Each row, then the grade of its hidden value
[ 288  -45   78 -297  256 -150 -133  274 -317  237  230   30   46  243
  260 -107 -195  146  -11  251  207   27 -115  -36 -168  213   60 -263
 -104  292 -361   17  -32 -130   83   17  -95 -222  203  363  -56  599
  -48 -129 -249]	Z
[-270 -254   81  -81   37 -187  -62 -394   35  157  -11  113   96 -144
 -345   55   -8  -13  291   14 -304   -6 -416 -359  110 -157  158  163
 -219 -159  291  206   70 -117 -179 -339  -39  -44 -175 -112 -252  -55
  -16  246   81]	A
[ 467  -88  369  -14 -325  169  -73 -100 -202  275   86  147   42  452
  631  -94  230  337 -528  493  310   47  215  280  132   46   46 -420
  387  552 -345    8 -458 -533    4  110   47  -93  729   69  384  267
   99  -77 -629]	Z
[ 103  -75  115  292 -353  130  126 -561 -212  128  267 -112 -257  -35
 -247  242  337  -77 -129 -181  -23  103   37  437  210  -77   25 -100
  414 -201  281   56 -416 -318   98  255   27   90  251 -392   92 -381
   99  357  123]	P
[ 131  154 -138  -59   52 -136 -126  -74  -72   87  201 -100 -145   64
   -7   73  -23  -79  -42  135  121  153 -115 -152  -38   16   94 -113
   36  -91 -150   20   25  -89   48   74 -111  -59   78  166  -43   64
 -136  -65  -25]	X
[ 233   -4  -27 -103   -8  -39   85  -84 -259  241  251   62  -95   80
  121   53  289  102  -77   14  138  -61  -98   93  226  103  194 -216
  266   30   78  223 -330 -167  -12  186 -181 -141  141   30    4  336
   60  -11 -275]	M
[ 361  199  -99   34  -69  -10  108 -155 -192  189  390  -88 -294   37
   82  129  350  -42 -205   38  234   88   37  108  240  106  191 -214
  357  -99    8  166 -365 -191   19  356 -178  -43  150  -42   22  144
  -88 -141 -269]	P
[-290 -308   74 -114  -18 -138 -124 -391   51  210 -114  186  216 -116
 -286  -24  -16  124  283   20 -228  -83 -496 -325   71 -188  109  184
 -312  -70  213  226   99 -117 -118 -493  -48  -55  -75  -75 -283   16
    3  311  159]	A
[ 121  296 -247  533  241   25  423 -214   63 -115  420 -150 -507 -285
 -361  216  255 -489 -236 -205  343  232  150 -237  160  127 -130 -111
  251 -507 -107 -187 -172  -94  136  210   24  -82  -47  -25  -62   74
 -481 -124 -249]	X
[  45  459 -285  349  -67  -32  100 -280  387  -75  193   21 -329 -119
  -39   82  334 -388 -399  187  465  241  112 -739  249  -48  166  -47
  183 -398 -115  -82  -25 -100  -95   12 -218  -91  -89  274  -35  -54
 -534 -394 -481]	X
[ 318  104   11   -8   74 -102   14 -156 -149  192  384 -177 -254  -13
  -58  105   76  -41  -31  151   26  195  -75   16   62   89   88  -84
   67  -66 -137  122 -163 -214  -10  182   -2   46   97 -154  -90   78
 -188 -126 -109]	Z
[ -15 -143   -8  -53 -346  121   46 -225 -269  178 -122  282  153  292
  327   86  502  249 -223 -108   83 -272  -11  346  321 -126  131 -389
  565  166  301  173 -493 -252   14  118 -219 -209  475  171  330  240
  491  441 -258]	A
[-261 -228  229  135  356 -193  -19 -125   26    8  130  -53   23 -104
 -453   29 -425 -266  269   82 -246  206 -155 -470 -299   39 -209  103
 -475 -124 -154 -257  295 -161  -44 -376  228  -80 -131  126 -243  123
 -295  176   63]	Z
[-212 -106    6  230 -188    8  -79 -660  311  161  -72   35   49 -262
 -422   32  108   31   98   63 -122   89 -386 -373   72 -286  -73  319
 -363 -234   19  129  103 -221  -62 -563   89  176   54 -314 -316 -316
 -283  261  280]	P
[-211  -55   -4 -159  -19 -157 -312  -97    1   93  -98   57  207  192
  -11    5 -178   14  116  158 -109   32 -197 -284 -196 -140   17  -65
 -229   52  -68  -56  188 -116  -38 -271 -101  -94  120  394  -52   94
   62  253  124]	Z
[ -25 -197  134 -247  114 -144 -187   40 -195  226   41   96  203  184
   69  -66 -166  157  149  166  -70  -41 -222 -134 -147   38   31 -112
 -221  212 -111   40   44 -157  -24 -212  -55 -156  140  280  -95  398
   69  156  -50]	P
[ 130    1 -111    2 -196  115  -45  176 -383   16   57  203   -2  382
  436  -22  132   92 -421  -60  666 -113  146  243   -3  160   58 -518
  575  175  -90 -199 -220  -53  358  235 -279 -437  417  628  384  355
  220  109 -288]	Q
[ -29  270 -169  677  132   54  422 -332  180 -210  356 -106 -513 -289
 -425  231  243 -616 -308 -178  340  291  241 -389  168   69 -138  -80
  292 -579  -28 -315 -120 -129   96  147   54  -97  -93   20    4 -115
 -526  -97 -306]	X
[-264 -373  320  -67  407 -294   12 -170   44  132  125  113   87 -200
 -445  -64 -361 -154  379  174 -294  113 -376 -693  -75   59   71  214
 -532  -86   57   18  270 -126 -228 -488  127 -156 -375    6 -388  225
 -313   -5 -164]	A
[ 168  -93  -14 -132  237 -229  -81   99 -209  115  312 -156 -131  -38
  -14   23 -246  100  144  217   -2  157 -248 -306 -112  253    6    7
  -65   20 -199   26  254  -18   33  -58  108 -105  -91   38  -16  257
 -235 -273 -119]	E
[ 180 -204  226  242  -51   18  323 -480 -259  129  438  -28 -393 -222
 -368  165  234 -192  -72 -159   84  143  -73  205  336  102  197  -48
  380 -265  343  132 -410 -244   48  261   28  -67  -79 -493  -76 -229
 -117   52 -189]	A
[ 175 -164  116  341 -279  317  167  -67 -263   11  -21  245  -14  298
  402  -40  241  164 -608   -2  638  -80  251  365   82   99 -215 -481
  600  275 -243 -295 -366 -301  371   51   64 -325  707  256  499  260
  112  213 -430]	Q
[ 187 -138  111  115 -427  258   76 -315 -227  227  -95  169  115  320
  407   84  526  374 -365   35   59 -180   98  554  263 -140 -109 -392
  539  324    8  109 -576 -457   65   80   39  -25  797  -89  426  183
  403  448 -247]	P
[ -12 -131  -50    0 -403  181   91 -274 -253  174 -208  283  185  330
  401  141  638  327 -269 -132  -21 -326   30  474  381 -200   29 -446
  669  211  300  199 -589 -319   -2  130 -150 -146  649   98  453  258
  608  567 -257]	A
[ 397  208  -73   10   57  -23  124   87 -352  108  437 -106 -314  184
  195  138  214 -120 -258    9  310  104  200  230  105  218  123 -412
  469  -11  -96  -12 -378 -170  116  522 -167 -169  223  199  165  318
   -1 -128 -358]	Z
[-117 -265  174 -189   60 -139 -137 -122 -134  227   22  129  197   82
  -66  -42 -106  129  201  123 -153  -50 -284 -197  -50  -13   81  -12
 -224  119   47  102   35 -168  -90 -285  -44 -126   34  132 -151  262
   51  197  -27]	M
[  -1 -282  226  -13  -32 -106  -18 -500  -79  267  124  -94   -3 -129
 -314  129   57  145  270   97 -513   84 -346   46  115 -131   -5  161
 -152  -28  140  269  -99 -327 -171 -203  225  196   96 -545 -160 -144
    9  290  162]	M
[  -8  135 -292   11 -217  -50 -121 -146 -125    9  113  -33 -129   66
   38  136  159   -1 -114  -67  252   31 -115  -76   74   -6  138 -137
  344 -194  119   22   20   33  149  128 -230 -141   66  236  140  -84
   36   50   61]	E
[ 204   41 -126 -197  246 -207 -106  247 -224  100  268  -52  -92   92
  158  -32 -181   69    6  203  242   89 -170 -288 -106  256   88 -153
   19   63 -266    0  175   29   95   26  -84 -236  -17  339   10  440
 -182 -299 -228]	E
[ -93  -65  -33  -97 -103  -62  -80 -176  -97  178   26  152   99   92
    9   24  164   62   25   -5   49  -99 -179 -141  103  -52  162 -101
   44  -19  163  127 -110 -118  -40 -103 -223 -153   68  229  -60  194
   96  185  -73]	M
[ -43 -123   90 -124 -158  -80 -303 -203 -148  137  -20  -27  110  215
    2   50 -143  103   50  142 -110   81 -167   93 -165 -136    0 -103
  -53  107  -62  -17   37 -207   65 -111   -8  -12  280  118   37 -102
  150  325  224]	X
[  97 -153   33 -169 -152  -89 -179 -439 -171  321   52 -180   60   16
 -131  174  132  327  273   71 -543   18 -384  334   53 -215  -43   65
  -77   63   67  364 -145 -302  -89  -95  146  286  331 -495  -66 -137
  233  432  406]	P
[ 328 -234  430  165 -306  262  101 -124 -290  211  111  245   26  363
  442 -100  226  215 -534  233  467  -28  263  347  127  130  -23 -430
  439  440 -201 -134 -510 -481  145   83   41 -236  647  118  349  293
   92   75 -599]	P
[-113   61 -155    8  -61 -137 -210 -443  186  146   37 -100  -23 -172
 -350   78  -13  -22  189   79 -138  142 -401 -327  -30 -224   35  238
 -337 -256  -27  161  183  -95  -40 -330  -40  156  -31 -142 -321 -248
 -223  153  371]	Z
[ 368  245  -88  107   53  -59  128 -140 -151  118  474 -191 -404  -28
  -44  161  213 -188 -177   63  205  219   70   20  156  143  138 -174
  282 -188  -81   67 -273 -180   31  380  -92  -12   62  -75  -23   64
 -232 -216 -243]	Z
[-243 -505  317    8   40  -85    4 -472  -49  196 -108  103  198 -102
 -327   47  -68  166  307   49 -524  -27 -405  -60   51 -190 -108  142
 -247   57  163  155   -8 -309 -145 -465  284   51  125 -385 -122  -35
   98  486  127]	A
[ 265  -67  -88  -58 -295  104  -72  -16 -446  123   90    3  -45  317
  402   96  216  323 -274   -9  263  -77   13  529   74   79  -13 -405
  611  223  -43   27 -276 -165  279  283  -58 -159  549  112  445  146
  341  205  -70]	E
[-179  121 -300 -238  108 -221 -277  235 -121  -17   38  109   72  185
   85  -31 -204 -116   32   10  368  -15 -177 -462 -188   87  202 -183
  -24 -103  -33 -123  298  200  140  -62 -406 -390 -147  827  -45  322
  -29  -40  -13]	Q
[ -61 -409  289 -297   54 -133 -153  -98 -286  287  -76   89  313  236
  100   15  -87  342  260  180 -502 -113 -271  138  -55  -73  -49 -127
 -120  355   27  172  -85 -313 -152 -226  150  -36  322  -32   64  349
  350  420  -12]	M
[  96 -261  234 -154  175 -202  -28 -271 -156  298  229 -104  -11  -99
 -246   57  -88  140  322  183 -437  100 -365  -65   36   11   49  122
 -255   43   14  269  -27 -266 -177 -169  184  107   -4 -399 -236  102
  -76   91   39]	M
[-217   50 -207 -142  -27 -180 -304  -29    8   10  -69   52  112  137
    8   22 -142  -26   64   93   87   32 -226 -404 -146  -78   89  -64
  -85  -82  -28  -61  287   44   41 -198 -202 -183   -9  498  -10   72
   -6  105  104]	Q

New part:
[  59  -74 -191  316 -287  125   96   46  -54 -225   -6  -75 -103 -124
   23 -309 -209 -329    8  -49  -16  126  -82 -175  182 -290  514 -107
   42 -173  111    0  172  245  129 -398 -114  147  265  -27 -218 -150
   -5   42  187]	zof
[ 120  -86  255  236  123 -100  216 -416  -44 -156   85   46    0  -34
   79  269 -318   73  137   -5 -361   77 -389 -101  208   42  385  141
  -94  233 -118    5   52   72  247  -90   98  -37  213 -326  130   34
   72  142   95]	kobod
[ -44   30 -297  113 -291  222  118  250  173 -440   41 -258 -176 -180
   40 -531  -38 -486 -267    5  207   60  185 -112   11 -421  432 -312
  275 -358  137    2   75  126 -174 -379 -371  430  459   74 -220  -61
  -58  185  300]	Nafu
[-189   51  -47   10 -182  177   86  349  142 -100   24 -325  171   64
  259 -124 -193  -93  -92   -7  -28  -36  -94   11   10  -48  141 -269
  -84 -135   29  -76  -39  -16 -113  144 -232   -3  183 -133  142    3
  127  297  126]	riki
[ 172   36  -62  266 -210  171  305  -45  -20 -525   31  -61 -188 -199
   61 -278 -157 -288 -218   40    2  251 -179  -89   95 -256  584  -47
  253 -156  -17   90  130  141  -31 -381 -129  353  418 -160 -192   54
   86  179  198]	Nafu
[ 122  164   75    7   61  106  174  -21 -166 -308  -29 -117  246   26
  104   89  -53   62  -28 -179 -107  -26 -317  217  125   88  179  100
 -123  208   -7 -124  -30  -19   -3  289  -94   31  206 -136  137   69
   25  274  -39]	riki
[-134    5 -180 -162  -21  105  -35  355  -41   90   23 -194   92   12
  -23  -12  142   52  -84 -114   70  -52   96  254  -52 -109 -172  -64
  -34    2   54  -50 -106   85 -120  258 -245 -305  -80  272   15  -98
  -19  174 -105]	kobod
[-108 -444   53   57   98  150  -41  -81  365  494  405  329 -151 -133
 -200   35  -14    2  550  118 -185  128   18 -106  195 -224 -399 -148
 -113  -73   79  135 -157  147   -9   14   71 -344 -423   90  -23 -152
 -173 -146  -56]	Bub
[-153  -44  133  -90 -146  124  -51  463  -53  270 -128 -499 -100  173
  378 -159   80  -45  -95  158 -184   97   25  121  -88 -342 -307 -130
 -154 -273 -169  -42  108    1  -31   13 -124 -401 -100  220   16  173
  227   82 -177]	Nafu
[-148 -273 -122  -30  -24  202  -14  202  282  180  191  103 -238 -216
 -208 -206  195 -244  159   46   44  114  175  -89  171 -412 -234 -262
  185 -234  134  175 -130  128 -219 -135 -139  -34  -25  238   -6  -94
 -205    6   13]	zof
[ -70 -119 -102 -263  191   17   45   65  196   86  247   71 -143 -147
 -241  118  265  118  -29   -4   69   -2  213  241  -73 -180 -304  -22
  227   29  -10  156 -292   48 -211  179 -211 -131  -83  255   27  -77
 -159  170  -52]	kobod
[ 408  164  373  123   17  -54  451 -471  -61 -509   90  -34   48   98
  363  155 -333  259   -6  192 -379  167 -553  205  -22  125  419  262
    3   56 -377  139  -70 -124  212    4  129  350  307 -608   32  233
  293  349  126]	kobod
[ -45  -53  -21  148 -205  -18  135  127  -68  -67  -85 -178  -55   12
  162  -16 -201  -29  -87   66 -162  115 -185  -54   79 -140  325  -57
   66 -137  -99  147   22  123  114 -200  -42  -62  236 -125   52  -45
  187  213  104]	rikar
[-158 -362  184  -67   99  -38   85  -30  409  496  429   99 -267  -40
   22  283 -121  284  194  316 -246  181   62    4 -130 -133 -357  -78
   40  -74 -213  241 -217   66   -9   40   12 -446 -427  -32   19  -21
  117   45  -29]	riki
[  11 -448  233   73   93  199  123  -96  269  526  370  510 -160 -136
 -160  193    9  204  596  217 -314  342 -280  -22  267 -122 -496  -23
  -45  -59  -73  363 -237  101  -44  103  286 -405 -513  -91  100  -27
  -14  -85 -205]	Bub
[ 102 -329  201 -238  522  -98  123 -451  289  299  516  486 -305 -247
 -431  489  279  370  290   90 -167  123   85  231    7 -109 -537  225
  204  288 -136  270 -378   53  -96  217   47 -290 -390  160   40  -18
 -249    4 -178]	riki
[ 211   -5   66  457 -309  231  352  -73  -95 -393   58  -33  -70  -94
  245 -204 -435 -166  -66  100 -169  367 -443 -131  116  -91  656   14
  -12 -110  -81   19  258  181  131 -322   34   97  177 -356 -238   75
  296  103  129]	Nafu
[ -67 -283  138  -76  157  190   62   32  293  238  294  112 -292 -178
 -118  -29  195  -67  163  152 -103  200   88   10   67 -346 -417 -119
  103 -105  -30  127  -98   51 -214   -9  -56 -217 -220  193  -14   94
 -103  -35 -119]	Nafu
[ 234  139  136   92 -175  -34  380 -266  198 -594  112 -204  -76   56
  377 -176 -344  -23 -149  271 -186   78 -235   45 -111  -97  541  -43
  200 -275 -281  190  -99 -116   99 -265  -90  648  544 -539  -50  132
  229  402  388]	rikar
[-258 -217 -322   98 -132  270 -145  348  165  104   54  -17  -37 -210
 -238 -355  107 -479  172 -197  148  -41  192 -219  319 -393    6 -378
   15 -175  379  -65   20  219 -172 -139 -252  -36  124  319    0 -241
 -312  -25   89]	zof
[  25 -177  -22  -86   53   60  -72  159 -189  383   16   78  -71  -16
 -141   98  266  145  224  -59 -119  115  -25  243  112 -221 -405  141
  -87   37  -19  102  -82  170   48  141   36 -510 -339  354  -41  -90
  -66  -49 -314]	Bub
[ 103 -168  132 -299  471   32 -127  -59 -273  456   59  278   24  -63
 -388  379  589  303  388 -249 -163    3  -55  449  234 -123 -804  340
 -163  394   29   16 -209   82  -39  518   88 -640 -460  528  147  -16
 -320  -88 -550]	rikar
[ -64 -168   25  364 -236  199   34   12  142   -9   87 -129   25   -4
  213 -284 -395 -338  273   32 -205   69 -189 -311  247 -210  339 -254
 -263 -178  115 -143  211  144  162 -264  -36    9  117 -190  -74  -71
   34  -23  193]	zof
[ -83 -101   -1 -221   84  103   -8  192  202   44  118 -209 -311 -102
  -24 -200  332 -171 -121  109   35   48  310  122  -87 -479 -331 -149
  209 -223  -48   66  -80    4 -235  -85 -263  -12   51  352  -67  104
 -117   77  -42]	Nafu
[  18  -14  -67  -36 -181  145   67  367 -142   34  -63 -250 -186  -10
  126 -185  155  -39 -197   82   -5  213   38  200  -92 -336  -92   -1
   95 -220 -112   88   57  124  -70  -87 -144 -237  -61  260 -179   62
  157   93 -151]	Nafu
[  79 -379  140 -174  403  -16  -10 -420  376  374  531  421 -260 -167
 -345  202  221  179  504  114 -173   42  169  145   45 -230 -578   86
   20  100  -36  157 -302   59  -15  115   33 -210 -424  195  -82  -89
 -324 -124 -100]	rikar
[ 367   99  341  354 -185  271  246 -144 -320 -189  -77  -43  302  189
  448  -86 -361   58  362    2 -432  230 -762  116  274   96  239  192
 -503   46 -133 -145  213    0  294  142  262  -59  -45 -447  -34  185
  276   62 -143]	zof
[-153 -134  -73  283 -262  148   55  121  168  -14   87 -149   98   18
  195 -195 -418 -219  164   30 -141   25 -167 -241  164  -97  364 -283
 -180 -174   97  -66   90  132  109 -157  -93  -31  143 -219    6 -138
   95  107  236]	rikar
[ -48  -55   39  164  -74  163   86  126  -42 -123  -30 -221 -115  -91
  100 -167  -55 -266 -104  -24  -89  134  -84 -103  128 -278  200 -104
  -16  -59   32 -101  202  126  -32 -180 -141 -101  183   81  -44   84
   44   58   10]	Nafu
[-183  -86 -221   17 -199  149 -101  376   28  157   12 -228   71   41
   66 -217  -32 -141   67  -61   21  -44   94   39   36 -214  -32 -207
 -139 -172  125  -79   10  146   -3   28 -210 -242  -49  205  -64 -173
  -10   69   18]	rikar
[ 355 -161  321  494  120  114  309 -748   36 -387  192  420  -10 -215
  -67   27 -364 -228  513  -68 -396  182 -603 -321  571  -49  556  109
 -127  207   64    6  121   97  258 -279  264  408  339 -528   54   40
 -164  -16  185]	zof
[  73    7  106  -79  127   90  -38  229 -474  173 -199 -214  -76    9
   -2  103  358   64  -93 -162 -134  145  -88  314   77 -252 -306  264
 -141  189  -71 -129  172  146   17  169  -45 -609 -193  481  -43  140
   26  -34 -456]	Nafu
[-106 -191    2 -227  231  -47  -51   11  199  311  294   -7 -161  -66
 -154  200  185  167   76   23  -47  -34  256  196 -115 -193 -400   13
   30   90  -43   24 -193   75  -68  179 -180 -357 -278  302  -26  -73
 -138   44 -102]	riki
[ 279  291  -65  -38  -59   61  164  129 -554 -332 -232 -176  249   92
  101   72  107  203 -188 -239  -37   49 -333  491   17   72  184  342
  -86  203  -92  -66   11   74   94  301  -74 -134  116   65  -46   25
  133  273 -220]	kobod
[-182  -78 -179  162 -335  293   94  399  232 -144   88 -293 -136  -96
  181 -451 -172 -382 -179  116   86  150   89 -166  -20 -344  257 -384
   96 -386   81  -19  124  126 -171 -272 -288   66  176   26 -167  -14
  115  126  199]	Nafu
[-161  -98  -86  -88  -27   34    2  293   11  235   88 -151  -25    0
    7  125   25  134  -72  -10  -30   44   64  153  -73 -107 -144  -40
  -14   14  -32   29  -83  126  -47  158 -165 -435 -180  195   14  -87
   76  138 -102]	riki
[  82    2  -49 -197  144   -4 -104  241 -535  300 -196  -49   69   51
 -160  242  434  272   47 -255  -86   37  -78  474   92 -121 -423  346
 -141  256  -32  -12  -46  169   71  356   -6 -670 -296  522   18  -58
  -59   20 -491]	rikar
[ -48    3    4 -113  242 -112  -76  108 -452  112 -253 -133   54  -35
 -188  331  311   99  -81 -335 -117  -72  -89  215  224 -105 -105  238
  -54  374   37  -77   15  151   60  212  -78 -491   96  398  234  -37
 -129  116 -298]	kobod

[  11 -126  -42   52  -41   65   40  -63   13  165  -48   48   73 -155
 -104    2   -5   44   50  192    6  -43    6   61  165  -93  215 -105
  136   -9   73   45   55  129 -117 -293  185  -71   82  -69 -128  -10
  -27  -52  -21]	N
[ -24  223  -12 -133  -31   85   13   -4  -85  -92  283  101 -233  233
  161  230   40 -201 -101 -360   46  204  148  183  168 -105  -96   44
 -103 -212 -283   47   58 -216 -134  257  -13 -115 -191  146  113  200
  -73   93  229]	W
[   1   50   40  -38  -48 -168   43  242 -390  213 -170  389  429   50
 -146 -212  -39   63  327  -45    8 -186 -294  -62   21  199 -190 -232
  -47  179    8 -205   55   15 -267  102   22  285   36  109   30  121
   83  353   81]	C
[  28   80  -52  -98  122   36   78  109 -433 -309  236  319  244   78
  -49   11   -4   23  -95 -261 -150   53  -80  153  256 -204 -327 -169
 -107  -61 -286 -140   10 -117 -308  308  -31   56 -111   69   79  263
  -88  117  384]	L
[  19  -55 -208  -51  121  -21   55  217   30 -317 -117  167   76  -98
  -23   96   20   47 -100  173   45  -59   29  150  186 -106 -101  -13
  132   12    9   -1  -79   31  -28   36  -62   75  100  -75 -168  293
 -180 -155  -61]	N
[ -59  -10 -116   86  -26  138   92 -274  204  -45  110 -193 -249 -109
  102  201   32  -52 -156  -88  -29   88   96  182   79 -280  169   18
  -12 -199 -117   38   36  -24  -14 -126  108 -247   -3 -168    9    6
   16 -141  133]	N
[ -44 -198 -267   18    6 -147   73  129  147 -130 -285  138   78 -194
 -132  153  -54  110    0  388  163 -129  -39  126   77  -51   26  164
  215   31  115    8 -105  145   24 -165  -59   42   78  -63 -304  283
 -174 -208 -231]	H
[   0  126   49  -44  103   18    7   57 -310   75  127  172   99   83
  120   30   57 -134  125 -335 -124  -10  -64   32   89  -62 -257 -180
 -124   -8 -233 -102   13 -172 -200  259   10   59  -46   33  171   80
   85  299  392]	T
[ -79 -114    4  -22 -163 -156   12   96  -37  388 -266  176   86  -95
 -152  -10  -64   36  311  217  142 -156  -75  -45   38  178  181  -32
  127   68   96   -7   11  118  -78 -131  104   44   46   54 -194   71
   61  183 -187]	C
[  52  -20  -18 -126  144   39  -16  165 -337  -33   46  252  358  -77
    0 -129   74   13  162  -20 -254 -122  -50  -37  164  -48 -153 -438
   64  105 -122  -56    5  -97 -236  243  144  178   80  -31  110   90
   45  159  194]	H
[-116  231  239   40  -60  389  109 -137  104  -32  358 -192 -449   54
  241  100   93 -197 -184 -501 -101  135  259  127  286 -100  -66  -82
 -226  -77 -292  123   16 -113   14  181  -26 -318  122   63  141 -147
   66   70  370]	S
[  11   38 -232  -13  -49  -71  -40 -305   96  211  100  -61 -133   67
  159  314   31 -194   70  -82   55  153    1  147 -144 -225  171   78
   58 -301 -139   23  118 -194 -135 -106  198 -100 -300  -65  142  120
   32   -1  122]	W
[  18  -15 -278    0  -30  -68   99  101  148 -253 -157  129   90  -41
  -71   71  -13   95 -105  220  150  -27  -74  181   52  -68   29   58
  117  -24  106  -36   19   72  -48 -141  -17   90   45  -62 -132  271
 -182 -242 -205]	N
[-181   -9 -298  111 -203 -221  232  -96  237 -176 -238   13  -37  -39
  -76  147  -96  172  -66   50  218  -98 -235  188 -175   -8  -36  301
  -73  -25   27 -173  -34   89   48  -53 -169   -2    9  -45 -106  234
  -50 -186 -210]	W
[ -13   47   10 -119 -137  -16  -53 -139 -150  341  180  128  -97  133
   11  182  -15 -157  143 -126   59  150   81   78  102  -64  205  -19
   38 -227 -170   69  134 -116 -228  -16  222 -133 -269  135   39   87
   25  191  117]	T
[  28  -50   23   53   12  169   34   29   77   78   -9   16  -34 -127
  -20    7   38  -26  -18  119   15  -20   99   75  245  -70  129 -104
  112   26   63  105   25  105  -53 -242  110  -81  164  -46 -121  -20
  -66  -67   25]	N
[  -8   59  -34    9   67   22   83  161 -134 -129   -9  190  128    4
    7    0   18   -7   -3  -93   -4  -69  -75   88  145  -15 -259  -49
  -42   93  -71  -68  -35  -12 -108   95 -100   89   93   44   -7  151
  -71   52  163]	S
[ -78  121    0  -19  -38   81  108   52  -12 -116   57   57  -40   25
   78    8   38  -16  -31 -196  -41  -35    0   83  107    5 -139  -93
  -98   41 -126  -35   -6  -58  -47  190  -51   -7  101   30   71   72
    8   35  104]	S
[  50  109  -21  -25  145  120   88  175 -241 -298  120  211  189   22
   23  -69   54    9 -104 -193 -124  -15  -53  119  241 -123 -292 -217
  -84   51 -139  -99    4  -56 -187  184  -50   94   95   -9   71  155
  -78   47  282]	N
[ -55  -30  -68 -148  -67  -89  -29  155   34  165 -169  127    3  -45
   31   41   40  -28  222  147   33 -119   65  -31   40  142  136 -149
  153   43   20   63  -15  -35  -10  118  114   81   76   10  -63  124
   32   87 -216]	T
[-167   -2  132   34 -158   61   57  -53  139  295  -69  -90 -319  -95
   45  112  -12  -90  128  -93   79  -47  124   20  119   72  155   21
  -34  -35  -88   71  -32   35   59    8   28 -208   99   14 -120  -47
  130  176   23]	C
[ 138  195 -430  -58 -116 -250  118  -19 -246 -281    6  401  626  257
 -146 -122  -52  154    6  -25   66   56 -503  194 -241  -89 -160 -136
  -49  -92   13 -323  266 -129 -445  -18   98  406 -311   45  280  378
 -126 -104  -31]	L
[ 132   14  -93  -82   70   91  -51  100  -77  -18   92  195   98   28
   -9   78   41 -105  -16  108   36   97   86  125  234 -127   44 -110
  169  -87  -13  100   81  -41 -204 -138  145   37  -75   42  -45  179
 -168  -53   75]	L
[  -7 -113  -51 -162 -145  -41  -48  -42 -125  284   43  192   93  -26
 -129   66  -28    0  185  200   10   19   75   17  149   -7  307 -139
  206  -98  -33  109   97    7 -211  -82  288  -49 -135   97  -83   96
  -23   50 -127]	S
[ -50  -34 -148   19   34 -129   78  189   16  -79 -220  169   83  -59
  -17   83  -10   32   58  101  118 -143  -98   81   34   44 -172   96
   50  101   38  -67  -92   47    3   21 -135  114  109   -7 -135  223
  -87  -10  -57]	W
[   5  117   27  -88 -112  184   -5 -223  -56  107  379   18 -213  139
   70  203   16 -184  -85 -236   -4  262  183  172  214 -205  164  -28
  -17 -285 -250  131  151 -147 -220  -13  199 -245 -250  126   99   52
  -48   25  236]	H
[-193 -191  121   13 -363 -108  119 -225 -208  566  -66  127  166 -135
 -302 -131 -129  213  329   93  -33 -164 -162  -85   49  130  360 -137
    4   50   -4  -71   98  200 -208 -159  267 -133    9   96 -100 -152
  206  222 -112]	W
[-186  -91 -153   66 -169 -295  148   14  -14   89 -340  131   92 -126
 -167   52 -133  144  194   73  150 -189 -264   52 -125   73  -29  115
  -46   13  -17 -220  -59   91  -44   52  -91   51   -7  -47 -170  216
  105  149 -104]	C
[  14   86  -91   99   59  124   22 -173  164  109   22 -161  -36  -74
  247   56  127 -155   71 -134 -118  -26  -31   41 -102 -124  -17 -186
  -14  -17  -54    1   56 -141  -31  -53  123    9   81 -171  233  -89
  121   -4  202]	S
[ -68 -154 -291  -23   32 -154   60  158  211 -179 -305   88   12 -181
  -29  176  -10   74   12  339  129 -152    0  106   20  -19   -5  126
  205   42   86   17 -136   72   94  -20  -81   68  116  -99 -242  294
 -137 -205 -265]	S
[-128  -26  229   20 -232  143   68 -142  -43  436   90  -11 -123  -64
  -65  -46  -17  -10  163  -85  -31  -41   81  -32  197   88  249 -133
  -28   29  -61   89   71   96  -95 -110  185 -212  100  106  -38 -200
  133  173   47]	W
[ -54  155  -35 -135 -135   24   -5 -125  -17  101  223   46 -259  188
  118  246   14 -182   -4 -259   75  195  136  150   82  -85  115   43
  -45 -265 -239   65  102 -186 -132  148  107 -160 -246  116   90  150
   -5  101  111]	T
[ -34 -174 -136  -91  -24    2   12  110  133  -45 -132   90  -40 -185
  -88  117   -6   53    8  342   60  -63  156   83  222  -44  208  -31
  251  -22   51  136  -59   98    6  -83   99  -60   93  -41 -264  184
 -126 -161 -236]	L
[ -49  180  195   92 -204  345  139 -121  152  102  172 -123 -130   -5
   55 -174   60  -26  -59 -212  -62   25   62   52  191   47  129 -255
 -127   63  -16   74  144   48  -69 -129  127 -137  227   42  132 -238
   77  -21   90]	L
[-234 -172  -94  224 -348   17  224 -645  237  338  -38 -331  -36 -306
  -97  -32  -69  211  106    6 -154 -112 -203   31 -212 -169  447 -135
  -88 -104  -38 -119  122  124  -62 -285  307 -278   46 -244   97 -285
  323  -85  -29]	L
[  -1   51  -31  -95  140   45   66  242 -267 -251   19  240  279  -50
   24 -122   66   51   41 -113 -207 -140  -66   19  175  -20 -305 -335
  -33  147 -141 -104  -55  -83 -152  350  -29  181  157  -20   86  152
    0  104  183]	H
[  41   40  -86 -140 -128 -165  -80   66 -151  313  -59  272  101  127
  -73   95  -42 -117  258   75  168   62  -49   44   13   63  154  -48
  126 -143  -28    3  135  -85 -246  -43  183   93 -257  127  -32  228
  -12  213  -58]	C
[  70  164 -414   58  -78 -186  182  -42  -31 -313 -146  190  534   86
  -50 -193    4  205   -3   -6  -10  -89 -503  141 -315  -57 -146 -213
  -85   33   98 -343  191  -64 -258  -33   54  388  -39 -142  285  222
  -10 -162  -89]	N
[-187  206  318  110 -141  337  103 -317   97  281  330 -302 -554   27
  261  136   65 -240  -39 -613 -104  124  213   73  175  -93   49  -53
 -303 -143 -338   76   39 -120   19  134   40 -421   66   24  175 -274
  243  257  462]	T
[-110 -174 -237   27   66 -148   91  129  148 -164 -288   64  -10 -218
  -21  184  -18   83   12  242   84 -184  -25   97   35  -49  -91  149
  130   65   25  -27 -182   81  107   30 -138   23  147 -117 -243  253
  -86 -131 -135]	S
